Below is a small trained network, with its code and all its weights. Each question gives an input and a target symbol and asks what happens when units are switched off, that is, made to give their printed mean instead of their output.

import numpy as np


def w(rows, s, z=0):
    codes = np.array(rows[::2]) - 128.0
    scale = np.full(codes.shape[1], s)
    scale[-1] = z or s
    return codes * scale


def norm(h):
    return h / np.sqrt((h * h).mean(-1, keepdims=True) + 1e-5)


def f(y):
    return y / 2 * (1 + np.tanh(0.7978845608 * (y + 0.044715 * y**3)))


def softmax(a):
    e = np.exp(a - a.max(-1, keepdims=True))
    return e / e.sum(-1, keepdims=True)


def log_softmax(a):
    a = a - a.max(-1, keepdims=True)
    return a - np.log(np.exp(a).sum(-1, keepdims=True))


def net(x, mask):
    ids = ['αγδεηθλμξπτ'.index(c) for c in x.split()]
    T = len(ids)
    res = E[ids] + P[:T]
    q, k, v = (norm(res) @ M[0].T for M in (Q, K, V))
    z = softmax(np.where(np.tri(T) > 0, q @ k.T / 2**0.5, -1e9)) @ v
    res = res + np.where(mask[0], z, O[0][:, -1]) @ O[0][:, :-1]
    y = f(norm(res) @ A[0][:, :-1].T + A[0][:, -1])
    res = res + np.where(mask[1:9], y, B[0][:, -1]) @ B[0][:, :-1]
    return log_softmax(norm(res)[-1] @ U[:, :-1].T + U[:, -1])


Q, K, V, O, A, B = {}, {}, {}, {}, {}, {}
E = w([
[199,124,139,165,126,214,251],'α',
[221,60,140,147,155,138,162],'γ',
[194,115,137,124,125,193,34],'δ',
[144,55,37,145,111,129,124],'ε',
[138,140,172,178,97,30,224],'η',
[195,170,127,177,130,61,73],'θ',
[212,57,168,149,120,127,157],'λ',
[71,136,179,78,9,136,72],'μ',
[106,102,219,227,133,224,156],'ξ',
[128,64,154,114,215,36,126],'π',
[147,54,222,106,68,92,103],'τ',
],0.019)
P = w([
[41,15,2,185,100,127,63],'0',
[104,60,13,166,104,128,77],'1',
[124,82,42,136,105,111,80],'2',
[133,116,80,136,91,105,97],'3',
[143,159,85,127,118,128,126],'4',
[150,179,132,133,114,135,143],'5',
[168,206,167,134,115,139,161],'6',
],0.0089)
Q[0] = w([
[199,93,92,136,95,75,111],'H0',
[254,77,121,198,106,113,144],'H0',
],0.033)
K[0] = w([
[228,127,201,81,131,107,134],'H0',
[110,248,217,79,190,145,135],'H0',
],0.017)
V[0] = w([
[111,94,133,139,243,1,228],'H0',
[71,66,90,128,58,137,234],'H0',
],0.0098)
O[0] = w([
[102,44,54,21,146,30,143,1],'H0',
[142,248,191,134,143,132,255,101],'H0',
],0.0084,0.0069)
A[0] = w([
[199,145,123,83,114,151,149,136],'N0',
[166,225,57,152,106,52,53,67],'N1',
[152,183,149,144,146,212,74,1],'N2',
[94,190,160,126,65,123,118,11],'N3',
[108,187,125,103,134,124,229,133],'N4',
[48,207,77,79,4,160,116,80],'N5',
[179,182,120,143,117,183,155,38],'N6',
[116,212,135,219,175,70,118,135],'N7',
],0.018,0.0021)
B[0] = w([
[104,137,85,160,126,127,142,164],'N0',
[185,147,181,109,183,164,192,157],'N1',
[142,169,143,159,113,36,125,251],'N2',
[104,63,94,106,79,142,126,166],'N3',
[158,193,133,110,49,127,80,182],'N4',
[40,141,3,155,157,111,126,169],'N5',
[123,101,117,78,193,186,97,217],'N6',
[49,89,174,77,68,109,198,159],'N7',
],0.02,0.013)
U = w([
[91,192,111,93,78,217,127,96],'α',
[101,122,95,162,114,116,199,138],'γ',
[97,179,145,189,139,97,44,154],'δ',
[4,163,65,177,109,147,140,238],'ε',
[99,191,115,84,56,44,172,46],'η',
[93,41,142,106,61,176,62,31],'θ',
[114,149,95,198,80,150,210,6],'λ',
[1,161,200,134,136,123,184,202],'μ',
[124,126,177,68,193,159,148,124],'ξ',
[69,110,133,32,169,47,81,152],'π',
[58,127,123,133,159,184,116,130],'τ',
],0.0089,0.0022)

Each question gives the input, a string of symbols that net reads in full, and the target symbol t.
The units are the heads (2 rows each of Q, K, V and O) and the neurons (one row each of A and B). Each row of codes is followed by its name. A weight is (code - 128) times the scale printed after its matrix; where a second scale follows, it is the last column's (O, A, B and U).
mask holds one flag per unit, heads first, then neurons. A switched-off unit (its flag False) gives its mean, the last column of its rows in O or B, instead of its output. The means were averaged over made-up inputs and are rounded, as every weight is.
A unit's drop is (log p(t) with every unit on - log p(t) with that unit switched off) / (log p(t) with every unit on - log p(t) with every unit switched off).
The circuit of an input: a set's keep is (log p(t) with only the set's units on - log p(t) with every unit switched off) / (log p(t) with every unit on - log p(t) with every unit switched off). Starting from all 9 units, units are removed one at a time, each time the one whose removal leaves the highest keep (on an exact tie, the one counted first), for as long as the keep stays at least 0.8.
units of the circuit, in order: the units of the circuit, biggest drop first
most important unit: the unit with the biggest drop
top k neurons: the k neurons with the biggest drops, biggest first
drop when u is switched off: that unit's drop, to one decimal
input ξ η γ α λ, target α: top 4 neurons	N4, N2, N6, N0
input ξ γ ε, target γ: most important unit	N6
input γ ε ε α, target α: units of the circuit, in order	N4, H0, N6
input μ α μ μ τ, target θ: top 3 neurons	N2, N3, N5
input τ γ α ξ, target μ: units of the circuit, in order	N7, H0
input ξ δ μ γ, target μ: units of the circuit, in order	H0, N7
input α δ α τ δ δ ε, target δ: units of the circuit, in order	H0, N2
input λ δ δ γ ε, target γ: units of the circuit, in order	N4, N1
input α θ μ γ δ μ λ, target μ: top 2 neurons	N7, N6
input ξ δ α γ, target α: top 2 neurons	N4, N2
input δ η α, target α: drop when N2 is switched off	0.1
input α π λ λ ξ, target μ: drop when N7 is switched off	0.7
input η α α μ ε, target μ: drop when H0 is switched off	0.8
input γ δ ξ ξ γ λ, target γ: units of the circuit, in order	N4
